Here is a tiny trained network, its code and every weight. The questions are about switching its units off for an input and a class, where a switched-off unit gives its printed mean instead of its output.

import numpy as np


def w(rows, s, z=0):
    codes = np.array(rows[::2]) - 128.0
    scale = np.full(codes.shape[1], s)
    scale[-1] = z or s
    return codes * scale


def norm(h):
    return h / np.sqrt((h * h).mean(-1, keepdims=True) + 1e-5)


def f(y):
    return y / 2 * (1 + np.tanh(0.7978845608 * (y + 0.044715 * y**3)))


def log_softmax(a):
    a = a - a.max(-1, keepdims=True)
    return a - np.log(np.exp(a).sum(-1, keepdims=True))


def net(x, mask):
    res = np.array(x, float).reshape(1, 4) / 4 @ E
    u = 0
    for l in range(4):
        y = f(norm(res) @ A[l][:, :-1].T + A[l][:, -1])
        res = res + np.where(mask[u : u + 5], y, B[l][:, -1]) @ B[l][:, :-1]
        u += 5
    return log_softmax(norm(res)[-1] @ U[:, :-1].T + U[:, -1])


A, B = {}, {}
E = w([
[204,185,163,185,117,199],'x0',
[55,91,29,207,66,136],'x1',
[153,147,70,37,52,105],'x2',
[2,126,192,97,94,185],'x3',
],0.0042)
A[0] = w([
[174,223,122,155,139,255,127],'0.n0',
[96,88,185,64,138,198,42],'0.n1',
[92,91,42,218,61,152,154],'0.n2',
[114,51,182,173,220,159,2],'0.n3',
[179,123,226,50,205,94,208],'0.n4',
],0.0051,0.0017)
B[0] = w([
[81,77,208,103,120,105,208],'0.n0',
[137,76,103,150,46,106,143],'0.n1',
[180,46,137,127,197,125,255],'0.n2',
[59,242,70,125,176,126,156],'0.n3',
[135,3,76,160,136,86,232],'0.n4',
],0.0055,0.003)
A[1] = w([
[142,141,59,72,1,119,226],'1.n0',
[57,164,113,199,237,90,8],'1.n1',
[208,164,232,139,120,227,57],'1.n2',
[165,211,52,11,3,138,105],'1.n3',
[44,71,209,101,81,190,23],'1.n4',
],0.0045,0.0013)
B[1] = w([
[117,120,241,85,243,124,253],'1.n0',
[153,249,202,136,175,77,189],'1.n1',
[137,42,237,166,114,93,185],'1.n2',
[24,253,191,110,249,88,227],'1.n3',
[180,166,55,122,48,13,230],'1.n4',
],0.0046,0.0019)
A[2] = w([
[140,135,156,50,139,52,225],'2.n0',
[130,138,202,137,142,148,138],'2.n1',
[175,86,75,164,82,77,254],'2.n2',
[121,173,186,211,132,116,227],'2.n3',
[54,80,2,134,139,173,102],'2.n4',
],0.0054,0.001)
B[2] = w([
[104,73,125,255,189,196,254],'2.n0',
[35,97,118,120,202,98,167],'2.n1',
[185,75,117,136,52,142,225],'2.n2',
[109,120,184,18,139,88,214],'2.n3',
[131,77,181,139,235,130,216],'2.n4',
],0.0049,0.0024)
A[3] = w([
[130,157,182,140,145,195,107],'3.n0',
[150,127,122,103,84,173,2],'3.n1',
[109,57,103,177,119,195,200],'3.n2',
[6,110,170,103,58,140,91],'3.n3',
[167,168,132,112,253,157,196],'3.n4',
],0.0052,0.0021)
B[3] = w([
[95,151,140,110,152,27,128],'3.n0',
[76,133,214,70,163,37,82],'3.n1',
[141,15,196,104,152,163,220],'3.n2',
[238,105,2,147,25,69,202],'3.n3',
[34,216,99,160,78,57,254],'3.n4',
],0.0042,0.0029)
U = w([
[149,2,122,134,191,143,175],'0',
[104,53,144,122,141,90,251],'1',
[52,173,118,102,186,96,231],'2',
[190,93,12,163,49,79,185],'3',
[139,184,57,142,85,176,2],'4',
],0.0064,0.0021)

Each question gives the input, the list of numbers given to net, and the class t.
The units are the neurons (one row each of A and B). Each row of codes is followed by its name. A weight is (code - 128) times the scale printed after its matrix; where a second scale follows, it is the last column's (A, B and U).
mask holds one flag per neuron, layer by layer. A switched-off neuron (its flag False) gives its mean, the last column of its row in B, instead of its output. The means were averaged over made-up inputs and are rounded, as every weight is.
A unit's drop is (log p(t) with every unit on - log p(t) with that unit switched off) / (log p(t) with every unit on - log p(t) with every unit switched off).
The circuit of an input: a set's keep is (log p(t) with only the set's units on - log p(t) with every unit switched off) / (log p(t) with every unit on - log p(t) with every unit switched off). Starting from the 12 units with the biggest drops (on a tie, the unit counted first), units are removed one at a time, each time the one whose removal leaves the highest keep (on an exact tie, the one counted first), for as long as the keep stays at least 0.8.
circuit, biggest first: the units of the circuit, biggest drop first
most important unit: the unit with the biggest drop
top k neurons: the k neurons with the biggest drops, biggest first
k most important neurons of layer l: the k neurons of layer l with the biggest drops, biggest first
drop of u: that unit's drop, to one decimal
input [-5,5,4,8], class 3: top 3 neurons => [3.n3; 1.n4; 0.n4]
input [-2,3,-5,-3], class 2: most important unit => 1.n1
input [1,-6,8,-6], class 2: 2 most important neurons of layer 1 => [1.n3; 1.n0]
input [0,3,-7,8], class 3: top 2 neurons => [3.n3; 1.n4]
input [-7,-1,8,-8], class 2: circuit, biggest first => [1.n3; 0.n2; 1.n0; 3.n3]
input [-3,4,6,-3], class 2: top 2 neurons => [0.n4; 1.n3]
input [-3,8,7,3], class 0: top 3 neurons => [0.n2; 2.n4; 0.n3]
input [2,1,-7,-6], class 2: 2 most important neurons of layer 3 => [3.n4; 3.n3]
input [-2,1,5,2], class 2: circuit, biggest first => [1.n3; 0.n4]
input [0,-3,-7,8], class 3: top 2 neurons => [3.n3; 0.n1]
input [-4,2,0,8], class 3: circuit, biggest first => [3.n3; 1.n4]
input [3,4,8,-8], class 2: top 3 neurons => [1.n3; 0.n4; 1.n0]
input [-5,2,-3,7], class 3: top 2 neurons => [3.n3; 1.n4]
input [5,6,4,4], class 0: circuit, biggest first => [0.n2]
input [2,-6,-6,8], class 3: 2 most important neurons of layer 1 => [1.n4; 1.n0]
input [2,8,6,0], class 0: drop of 0.n2 => 1.1
input [1,7,1,0], class 0: drop of 2.n4 => 0.1
input [2,-2,-8,3], class 2: drop of 0.n3 => 0.8
